Below are the code and all the weights of a small trained network. Each question names an input and a class and asks about switching units off, where a switched-off unit gives its printed mean instead of its output.

import numpy as np


def w(rows, s, z=0):
    codes = np.array(rows[::2]) - 128.0
    scale = np.full(codes.shape[1], s)
    scale[-1] = z or s
    return codes * scale


def norm(h):
    return h / np.sqrt((h * h).mean(-1, keepdims=True) + 1e-5)


def f(y):
    return np.maximum(y, 0)


def log_softmax(a):
    a = a - a.max(-1, keepdims=True)
    return a - np.log(np.exp(a).sum(-1, keepdims=True))


def net(x, mask):
    res = np.array(x, float).reshape(1, 5) / 4 @ E
    u = 0
    for l in range(3):
        y = f(norm(res) @ A[l][:, :-1].T + A[l][:, -1])
        res = res + np.where(mask[u : u + 9], y, B[l][:, -1]) @ B[l][:, :-1]
        u += 9
    return log_softmax(norm(res)[-1] @ U[:, :-1].T + U[:, -1])


A, B = {}, {}
E = w([
[162,217,100,47,93],'x0',
[58,214,195,155,208],'x1',
[111,101,159,127,178],'x2',
[154,144,69,169,173],'x3',
[4,159,60,170,81],'x4',
],0.0023)
A[0] = w([
[73,147,72,217,23,84],'0.n0',
[86,131,171,139,11,168],'0.n1',
[121,7,156,177,136,64],'0.n2',
[196,164,131,167,155,165],'0.n3',
[190,97,36,2,47,8],'0.n4',
[125,45,102,130,120,167],'0.n5',
[71,130,82,85,141,110],'0.n6',
[95,189,84,156,210,198],'0.n7',
[127,138,171,96,230,106],'0.n8',
],0.0046,0.0014)
B[0] = w([
[78,170,148,160,152,244],'0.n0',
[113,169,151,151,178,218],'0.n1',
[249,135,215,129,66,209],'0.n2',
[66,202,114,72,138,183],'0.n3',
[136,157,53,64,177,253],'0.n4',
[47,255,207,183,122,200],'0.n5',
[55,35,96,169,86,173],'0.n6',
[185,119,147,157,168,226],'0.n7',
[94,128,93,84,127,205],'0.n8',
],0.0042,0.0029)
A[1] = w([
[141,40,113,178,104,153],'1.n0',
[82,172,170,82,115,217],'1.n1',
[63,171,155,84,123,151],'1.n2',
[92,164,252,194,78,118],'1.n3',
[182,165,123,253,161,252],'1.n4',
[116,195,45,48,94,110],'1.n5',
[199,107,166,78,175,201],'1.n6',
[81,191,91,170,100,138],'1.n7',
[193,123,144,152,185,151],'1.n8',
],0.0048,0.0017)
B[1] = w([
[137,1,250,143,47,142],'1.n0',
[220,141,133,184,184,237],'1.n1',
[120,82,184,136,182,218],'1.n2',
[180,102,127,77,93,252],'1.n3',
[77,203,117,152,18,242],'1.n4',
[252,101,144,136,84,241],'1.n5',
[100,231,134,147,171,219],'1.n6',
[181,71,184,159,90,225],'1.n7',
[112,166,24,180,77,181],'1.n8',
],0.0038,0.0035)
A[2] = w([
[65,144,109,168,179,31],'2.n0',
[183,164,41,172,148,146],'2.n1',
[73,175,75,183,80,254],'2.n2',
[1,170,125,144,150,123],'2.n3',
[109,108,89,39,103,193],'2.n4',
[127,177,135,18,177,30],'2.n5',
[199,166,127,164,120,181],'2.n6',
[144,104,81,83,166,161],'2.n7',
[95,149,114,29,186,157],'2.n8',
],0.0057,0.00094)
B[2] = w([
[79,77,2,165,137,157],'2.n0',
[97,155,149,41,68,218],'2.n1',
[118,114,200,157,145,220],'2.n2',
[128,66,7,234,148,178],'2.n3',
[119,92,52,181,118,145],'2.n4',
[106,98,138,167,167,185],'2.n5',
[73,112,101,115,155,253],'2.n6',
[37,124,64,219,52,151],'2.n7',
[96,23,140,166,86,161],'2.n8',
],0.004,0.0043)
U = w([
[143,111,215,107,186,135],'0',
[59,88,87,207,162,153],'1',
[81,22,124,44,125,7],'2',
[73,147,115,82,109,84],'3',
[136,116,213,185,11,148],'4',
[188,111,29,38,64,146],'5',
[90,16,121,47,128,12],'6',
[191,180,137,67,167,156],'7',
],0.012,0.011)

Each question gives the input, the list of numbers given to net, and the class t.
The units are the neurons (one row each of A and B). Each row of codes is followed by its name. A weight is (code - 128) times the scale printed after its matrix; where a second scale follows, it is the last column's (A, B and U).
mask holds one flag per neuron, layer by layer. A switched-off neuron (its flag False) gives its mean, the last column of its row in B, instead of its output. The means were averaged over made-up inputs and are rounded, as every weight is.
A unit's drop is (log p(t) with every unit on - log p(t) with that unit switched off) / (log p(t) with every unit on - log p(t) with every unit switched off).
The circuit of an input: a set's keep is (log p(t) with only the set's units on - log p(t) with every unit switched off) / (log p(t) with every unit on - log p(t) with every unit switched off). Starting from the 12 units with the biggest drops (on a tie, the unit counted first), units are removed one at a time, each time the one whose removal leaves the highest keep (on an exact tie, the one counted first), for as long as the keep stays at least 0.8.
units of the circuit, in order: the units of the circuit, biggest drop first
unit that matters most: the unit with the biggest drop
top k neurons: the k neurons with the biggest drops, biggest first
k most important neurons of layer l: the k neurons of layer l with the biggest drops, biggest first
drop when u is switched off: that unit's drop, to one decimal
input [3,1,7,-5,3], class 0: units of the circuit, in order	[1.n4, 1.n2]
input [-2,-6,8,-5,-7], class 7: units of the circuit, in order	[1.n6, 2.n2, 1.n7]
input [7,1,0,-1,1], class 5: unit that matters most	0.n5
input [7,-3,6,-7,-3], class 5: units of the circuit, in order	[0.n4, 2.n4]
input [-4,-4,3,7,-6], class 4: units of the circuit, in order	[0.n4, 1.n4]
input [-8,3,-3,4,-4], class 4: top 2 neurons	[0.n2, 0.n4]
input [7,7,-3,3,5], class 4: units of the circuit, in order	[1.n7, 0.n4]
input [5,2,-7,4,7], class 4: units of the circuit, in order	[1.n7, 2.n2]
input [4,1,-2,-8,5], class 0: units of the circuit, in order	[0.n1, 1.n4, 1.n2]
input [5,-2,2,-4,-4], class 5: 2 most important neurons of layer 0	[0.n4, 0.n5]
input [2,7,1,-1,1], class 1: 3 most important neurons of layer 0	[0.n7, 0.n2, 0.n5]
input [3,0,3,-6,-2], class 0: 2 most important neurons of layer 2	[2.n8, 2.n5]
input [-2,-8,3,-8,-7], class 7: 2 most important neurons of layer 0	[0.n4, 0.n5]
input [5,5,3,-3,6], class 1: units of the circuit, in order	[2.n3]
input [8,2,2,-4,7], class 0: top 2 neurons	[1.n7, 1.n5]
input [6,1,-5,1,5], class 4: 2 most important neurons of layer 1	[1.n7, 1.n5]
input [5,-2,5,-5,-3], class 5: top 3 neurons	[0.n4, 0.n5, 1.n5]
input [6,5,-3,-8,5], class 0: top 3 neurons	[1.n4, 1.n1, 1.n2]
input [2,1,-4,5,3], class 4: 3 most important neurons of layer 1	[1.n7, 1.n6, 1.n4]
input [0,-8,0,3,7], class 4: top 2 neurons	[1.n7, 1.n5]
input [0,-3,6,6,-3], class 3: top neuron	[2.n1]
input [-5,-6,-5,8,6], class 4: top 2 neurons	[1.n7, 1.n0]
input [-1,-6,2,8,-4], class 3: 2 most important neurons of layer 0	[0.n5, 0.n8]
input [4,8,7,4,-6], class 1: drop when 1.n5 is switched off	0.3
input [7,6,8,7,1], class 1: drop when 0.n2 is switched off	0.2
input [-3,-4,2,8,4], class 4: drop when 0.n6 is switched off	0.0
input [6,4,3,-5,4], class 0: drop when 1.n2 is switched off	0.1
